Below are the code and all the weights of a small trained network. Each question names an input and a target symbol and asks about switching units off, where a switched-off unit gives its printed mean instead of its output.

import numpy as np


def w(rows, s, z=0):
    codes = np.array(rows[::2]) - 128.0
    scale = np.full(codes.shape[1], s)
    scale[-1] = z or s
    return codes * scale


def f(y):
    return y / 2 * (1 + np.tanh(0.7978845608 * (y + 0.044715 * y**3)))


def softmax(a):
    e = np.exp(a - a.max(-1, keepdims=True))
    return e / e.sum(-1, keepdims=True)


def log_softmax(a):
    a = a - a.max(-1, keepdims=True)
    return a - np.log(np.exp(a).sum(-1, keepdims=True))


def net(x, mask):
    ids = ['αβδεθλμπτψ'.index(c) for c in x.split()]
    T = len(ids)
    res = E[ids] + P[:T]
    u = 0
    for l in range(3):
        q, k, v = (res @ M[l].T for M in (Q, K, V))
        z = softmax(np.where(np.tri(T) > 0, q @ k.T / 2**0.5, -1e9)) @ v
        res = res + np.where(mask[u], z, O[l][:, -1]) @ O[l][:, :-1]
        u += 1
        y = f(res @ A[l][:, :-1].T + A[l][:, -1])
        res = res + np.where(mask[u : u + 8], y, B[l][:, -1]) @ B[l][:, :-1]
        u += 8
    return log_softmax(res[-1] @ U[:, :-1].T + U[:, -1])


Q, K, V, O, A, B = {}, {}, {}, {}, {}, {}
E = w([
[23,223,22,78,53,157,175,197,52],'α',
[190,97,64,105,124,51,131,176,93],'β',
[173,46,87,72,123,86,77,120,91],'δ',
[190,111,82,101,171,23,75,196,39],'ε',
[153,32,69,103,122,83,62,143,80],'θ',
[106,89,86,183,254,66,92,220,170],'λ',
[173,140,103,89,159,217,111,196,140],'μ',
[102,143,81,73,233,26,106,74,167],'π',
[173,61,197,204,182,180,88,83,158],'τ',
[128,173,73,101,108,149,166,12,210],'ψ',
],0.0063)
P = w([
[162,59,126,133,121,113,172,131,110],'0',
[167,78,90,133,153,125,151,139,108],'1',
[153,99,82,134,183,129,138,134,105],'2',
[145,122,86,135,172,121,122,148,127],'3',
[129,137,93,131,168,118,105,146,141],'4',
[122,154,92,121,161,121,83,143,147],'5',
[114,171,98,109,153,123,64,149,159],'6',
[113,198,107,101,143,117,46,142,162],'7',
[107,206,113,85,139,116,24,142,162],'8',
[105,212,110,77,124,118,1,145,170],'9',
],0.0067)
Q[0] = w([
[116,82,248,229,48,199,208,93,132],'0.h1',
[139,127,37,102,201,77,78,140,153],'0.h1',
],0.012)
K[0] = w([
[245,17,181,144,159,103,124,98,136],'0.h1',
[43,254,96,101,96,181,123,137,145],'0.h1',
],0.0094)
V[0] = w([
[118,189,110,83,3,217,217,147,50],'0.h1',
[161,167,120,133,105,224,171,53,213],'0.h1',
],0.0063)
O[0] = w([
[151,255,138,170,56,141,148,96,18,51],'0.h1',
[234,176,27,211,198,145,149,32,130,3],'0.h1',
],0.0054,0.0022)
A[0] = w([
[150,105,111,127,62,131,221,98,51,228],'0.n1',
[118,229,85,44,46,150,105,113,61,180],'0.n2',
[73,9,131,2,145,112,132,219,176,156],'0.n3',
[147,99,185,171,160,169,26,179,161,255],'0.n4',
[75,181,70,65,160,96,85,47,181,167],'0.n5',
[55,151,73,28,161,53,88,239,139,196],'0.n6',
[76,156,119,48,60,89,102,212,73,164],'0.n7',
[130,169,68,105,38,174,178,150,63,211],'0.n8',
],0.0058,0.0031)
B[0] = w([
[135,79,161,177,58,156,240,82,46,134],'0.n1',
[103,243,46,130,89,128,172,143,35,168],'0.n2',
[83,29,137,88,128,125,131,194,165,236],'0.n3',
[157,72,179,201,186,196,67,137,162,203],'0.n4',
[134,207,111,82,169,20,137,104,196,173],'0.n5',
[113,135,111,92,152,102,122,255,145,255],'0.n6',
[87,174,123,106,17,115,127,194,87,175],'0.n7',
[111,144,86,186,67,133,187,136,29,151],'0.n8',
],0.0053,0.0077)
Q[1] = w([
[138,66,172,126,169,133,87,161,162],'1.h1',
[127,44,163,72,234,110,25,207,250],'1.h1',
],0.011)
K[1] = w([
[139,136,165,130,135,135,2,111,157],'1.h1',
[133,158,151,127,120,128,1,115,149],'1.h1',
],0.0071)
V[1] = w([
[110,161,100,48,74,58,160,104,100],'1.h1',
[168,90,200,196,123,255,114,29,138],'1.h1',
],0.0057)
O[1] = w([
[136,114,199,140,82,82,208,125,117,129],'1.h1',
[1,159,90,96,176,165,99,36,13,2],'1.h1',
],0.0048,0.0097)
A[1] = w([
[139,62,205,189,91,146,177,171,130,160],'1.n1',
[243,93,30,212,166,159,89,176,96,251],'1.n2',
[193,146,91,144,109,74,208,95,183,150],'1.n3',
[227,131,206,112,107,63,215,110,177,137],'1.n4',
[215,138,61,155,196,105,103,98,151,190],'1.n5',
[63,143,54,146,201,209,53,139,80,246],'1.n6',
[121,160,88,121,71,138,187,119,12,215],'1.n7',
[216,106,254,224,82,117,185,131,134,153],'1.n8',
],0.0051,0.0033)
B[1] = w([
[71,51,152,187,82,111,132,192,65,198],'1.n1',
[255,132,167,218,122,249,96,122,115,255],'1.n2',
[98,144,72,170,196,83,169,142,104,186],'1.n3',
[88,140,120,146,204,45,154,142,89,215],'1.n4',
[201,192,82,165,194,113,148,51,128,184],'1.n5',
[108,194,176,180,200,172,58,81,34,207],'1.n6',
[173,140,91,137,93,227,125,185,151,201],'1.n7',
[54,139,162,193,150,96,126,145,10,191],'1.n8',
],0.0048,0.0066)
Q[2] = w([
[254,123,102,131,135,122,94,219,190],'2.h1',
[157,174,95,184,169,162,103,119,110],'2.h1',
],0.0069)
K[2] = w([
[110,253,145,71,120,103,78,163,202],'2.h1',
[99,215,29,199,96,127,161,112,124],'2.h1',
],0.0048)
V[2] = w([
[185,112,202,203,76,254,60,157,99],'2.h1',
[90,164,157,164,29,112,172,192,56],'2.h1',
],0.0049)
O[2] = w([
[54,218,108,204,46,150,22,148,254,173],'2.h1',
[118,162,171,119,109,58,161,129,199,253],'2.h1',
],0.0056,0.0027)
A[2] = w([
[129,168,112,111,209,159,76,65,48,146],'2.n1',
[187,93,115,131,111,197,176,154,35,187],'2.n2',
[228,145,81,159,170,147,142,43,79,62],'2.n3',
[161,126,40,116,83,204,91,139,188,236],'2.n4',
[142,64,152,57,190,54,206,141,87,198],'2.n5',
[113,231,195,127,51,88,160,106,162,2],'2.n6',
[133,130,146,129,191,111,177,94,2,66],'2.n7',
[59,185,126,138,195,99,104,101,203,218],'2.n8',
],0.0056,0.0021)
B[2] = w([
[82,92,82,111,144,68,86,119,89,212],'2.n1',
[148,61,163,158,202,113,247,108,96,185],'2.n2',
[138,38,51,155,135,16,140,49,150,173],'2.n3',
[162,167,87,91,121,212,101,139,164,218],'2.n4',
[137,194,203,83,137,190,118,113,72,237],'2.n5',
[132,79,52,78,234,178,136,149,121,254],'2.n6',
[186,176,78,168,40,97,50,93,253,146],'2.n7',
[84,93,158,182,152,103,169,157,76,198],'2.n8',
],0.006,0.0063)
U = w([
[80,136,180,220,136,104,177,138,83,164],'α',
[132,156,201,147,94,45,84,143,121,139],'β',
[221,253,148,131,91,189,91,113,149,210],'δ',
[131,94,62,110,96,114,114,167,218,10],'ε',
[101,70,128,101,63,101,119,117,132,152],'θ',
[34,148,92,101,160,160,78,133,43,144],'λ',
[172,91,48,141,150,81,160,80,156,109],'μ',
[108,109,120,116,121,136,143,116,126,1],'π',
[169,113,179,47,192,200,196,134,88,115],'τ',
[93,71,144,88,75,128,145,95,120,182],'ψ',
],0.0053,0.0038)

Each question gives the input, a string of symbols that net reads in full, and the target symbol t.
The units are the heads (2 rows each of Q, K, V and O) and the neurons (one row each of A and B). Each row of codes is followed by its name. A weight is (code - 128) times the scale printed after its matrix; where a second scale follows, it is the last column's (O, A, B and U).
mask holds one flag per unit, layer by layer, with each layer's heads first. A switched-off unit (its flag False) gives its mean, the last column of its rows in O or B, instead of its output. The means were averaged over made-up inputs and are rounded, as every weight is.
A unit's drop is (log p(t) with every unit on - log p(t) with that unit switched off) / (log p(t) with every unit on - log p(t) with every unit switched off).
most important unit: the unit with the biggest drop
top k neurons: the k neurons with the biggest drops, biggest first
top k neurons in layer l: the k neurons of layer l with the biggest drops, biggest first
input ε ε μ, target δ: top 2 neurons => (1.n2; 0.n5)
input θ β δ λ λ π τ τ μ, target λ: most important unit => 1.h1
input τ δ λ ε τ τ λ, target λ: top 2 neurons => (1.n6; 0.n4)
input θ δ τ τ δ τ μ β, target λ: top 2 neurons => (0.n4; 0.n6)
input π λ ε, target τ: top 2 neurons in layer 0 => (0.n5; 0.n8)
input δ α λ π, target α: top 2 neurons => (1.n8; 0.n2)
input λ τ α ε, target α: top 3 neurons => (1.n8; 0.n4; 0.n2)
input λ π β λ π π α β λ ε, target α: top 2 neurons in layer 2 => (2.n2; 2.n4)
input ε λ λ ψ ψ ε μ δ λ, target δ: top 4 neurons in layer 1 => (1.n2; 1.n4; 1.n8; 1.n3)
input τ μ ε ε π π β, target τ: top 2 neurons => (0.n5; 2.n5)
input δ ψ ε λ θ β λ τ ε λ, target λ: top 3 neurons in layer 0 => (0.n3; 0.n6; 0.n4)
input λ τ λ π λ δ, target τ: top 2 neurons => (0.n5; 1.n2)
input λ π μ τ ε β λ λ π β, target τ: top 3 neurons => (0.n5; 2.n5; 1.n2)
input δ π λ λ, target τ: top 4 neurons => (0.n5; 1.n2; 0.n4; 1.n1)
input ε μ ψ π ε, target μ: top 2 neurons in layer 1 => (1.n5; 1.n2)
input λ ψ ε θ, target μ: top 2 neurons in layer 2 => (2.n3; 2.n5)
input μ μ ψ α π, target α: top 4 neurons in layer 1 => (1.n8; 1.n4; 1.n3; 1.n7)
input π τ θ λ μ α β δ, target α: top 2 neurons in layer 1 => (1.n8; 1.n1)
input τ μ θ β, target δ: most important unit => 2.h1
input α ψ β, target α: top neuron in layer 1 => (1.n8)
input τ δ ψ ψ δ π, target μ: top 2 neurons in layer 2 => (2.n3; 2.n7)
input θ δ λ ψ π λ, target μ: top 3 neurons in layer 0 => (0.n7; 0.n4; 0.n5)
input μ ε λ λ ψ, target μ: top 2 neurons in layer 1 => (1.n5; 1.n1)
